Below is a small trained network, with its code and all its weights. Each question gives an input and a class and asks what happens when units are switched off, that is, made to give their printed mean instead of their output.

import numpy as np


def w(rows, s, z=0):
    codes = np.array(rows[::2]) - 128.0
    scale = np.full(codes.shape[1], s)
    scale[-1] = z or s
    return codes * scale


def f(y):
    return np.maximum(y, 0)


def log_softmax(a):
    a = a - a.max(-1, keepdims=True)
    return a - np.log(np.exp(a).sum(-1, keepdims=True))


def net(x, mask):
    res = np.array(x, float).reshape(1, 7) / 4 @ E
    y = f(res @ A[0][:, :-1].T + A[0][:, -1])
    res = res + np.where(mask, y, B[0][:, -1]) @ B[0][:, :-1]
    return log_softmax(res[-1] @ U[:, :-1].T + U[:, -1])


A, B = {}, {}
E = w([
[166,183,132,15,151,72,161,111,89,49,115],'x0',
[138,98,177,134,53,65,215,70,91,156,120],'x1',
[44,167,188,89,238,87,51,70,192,195,7],'x2',
[57,142,30,115,83,64,128,113,74,53,141],'x3',
[217,122,135,131,101,50,162,223,109,126,151],'x4',
[199,75,61,216,230,53,134,39,176,125,116],'x5',
[254,97,35,110,128,116,151,92,45,253,146],'x6',
],0.0063)
A[0] = w([
[205,86,108,130,168,156,168,202,130,155,153,144],'N0',
[153,99,104,182,162,111,110,105,191,168,133,62],'N1',
[139,149,135,78,59,93,214,253,100,88,163,237],'N2',
[195,157,145,47,56,157,160,192,94,117,183,237],'N3',
[67,150,74,154,89,88,118,197,114,63,119,251],'N4',
[53,164,170,96,51,107,99,178,128,129,149,222],'N5',
[78,111,87,94,183,172,107,143,186,132,160,226],'N6',
[184,105,92,143,142,198,136,146,99,155,156,169],'N7',
],0.0078,0.0026)
B[0] = w([
[187,16,137,120,120,43,113,213,84,91,216,185],'N0',
[146,35,135,199,164,161,166,105,122,118,196,168],'N1',
[110,43,159,191,172,169,154,36,193,70,127,246],'N2',
[144,83,75,165,187,31,186,116,179,73,146,241],'N3',
[120,117,155,133,215,130,185,61,216,123,176,199],'N4',
[89,138,138,142,206,131,195,147,171,192,126,211],'N5',
[110,152,109,207,152,239,154,173,174,58,165,180],'N6',
[160,101,48,155,154,129,117,254,154,174,213,186],'N7',
],0.0076,0.011)
U = w([
[8,185,231,67,199,226,92,153,254,99,107,248],'0',
[125,187,148,63,44,161,92,138,62,137,143,3],'1',
[143,91,182,189,165,76,175,43,219,27,169,241],'2',
[164,156,65,124,127,168,101,188,95,156,203,35],'3',
[230,67,98,80,77,105,161,249,118,127,209,15],'4',
[116,124,167,60,139,96,179,71,88,208,115,100],'5',
[149,201,177,25,15,172,132,178,87,128,110,3],'6',
],0.0061,0.0031)

Each question gives the input, the list of numbers given to net, and the class t.
The units are the neurons (one row each of A and B). Each row of codes is followed by its name. A weight is (code - 128) times the scale printed after its matrix; where a second scale follows, it is the last column's (A, B and U).
mask holds one flag per neuron, in row order. A switched-off neuron (its flag False) gives its mean, the last column of its row in B, instead of its output. The means were averaged over made-up inputs and are rounded, as every weight is.
A unit's drop is (log p(t) with every unit on - log p(t) with that unit switched off) / (log p(t) with every unit on - log p(t) with every unit switched off).
The circuit of an input: a set's keep is (log p(t) with only the set's units on - log p(t) with every unit switched off) / (log p(t) with every unit on - log p(t) with every unit switched off). Starting from all 8 units, units are removed one at a time, each time the one whose removal leaves the highest keep (on an exact tie, the one counted first), for as long as the keep stays at least 0.8.
units of the circuit, in order: the units of the circuit, biggest drop first
top k neurons: the k neurons with the biggest drops, biggest first
drop of u: that unit's drop, to one decimal
input [6,3,8,-4,1,4,-2], class 0: units of the circuit, in order : N3, N2
input [-8,4,2,-7,-5,-8,5], class 4: top neuron : N2
input [-4,-5,8,8,2,6,-5], class 0: top 4 neurons : N3, N2, N0, N6
input [-2,3,7,-4,-7,6,-7], class 0: top 2 neurons : N3, N2
input [-5,-5,1,2,-7,4,3], class 3: top 3 neurons : N2, N3, N4
input [6,-7,-5,4,5,-6,8], class 2: top 2 neurons : N2, N3
input [1,6,-6,-3,3,5,4], class 4: top 2 neurons : N0, N7
input [4,8,4,8,-4,1,0], class 5: top 3 neurons : N2, N3, N6
input [-2,6,-6,0,-2,2,0], class 4: top 2 neurons : N4, N7
input [7,-5,8,-4,3,2,-2], class 0: drop of N3 : 0.2
input [-8,-1,-7,1,-6,1,-8], class 0: drop of N3 : 0.3
input [-6,-1,-4,4,-7,1,1], class 3: drop of N3 : 0.3
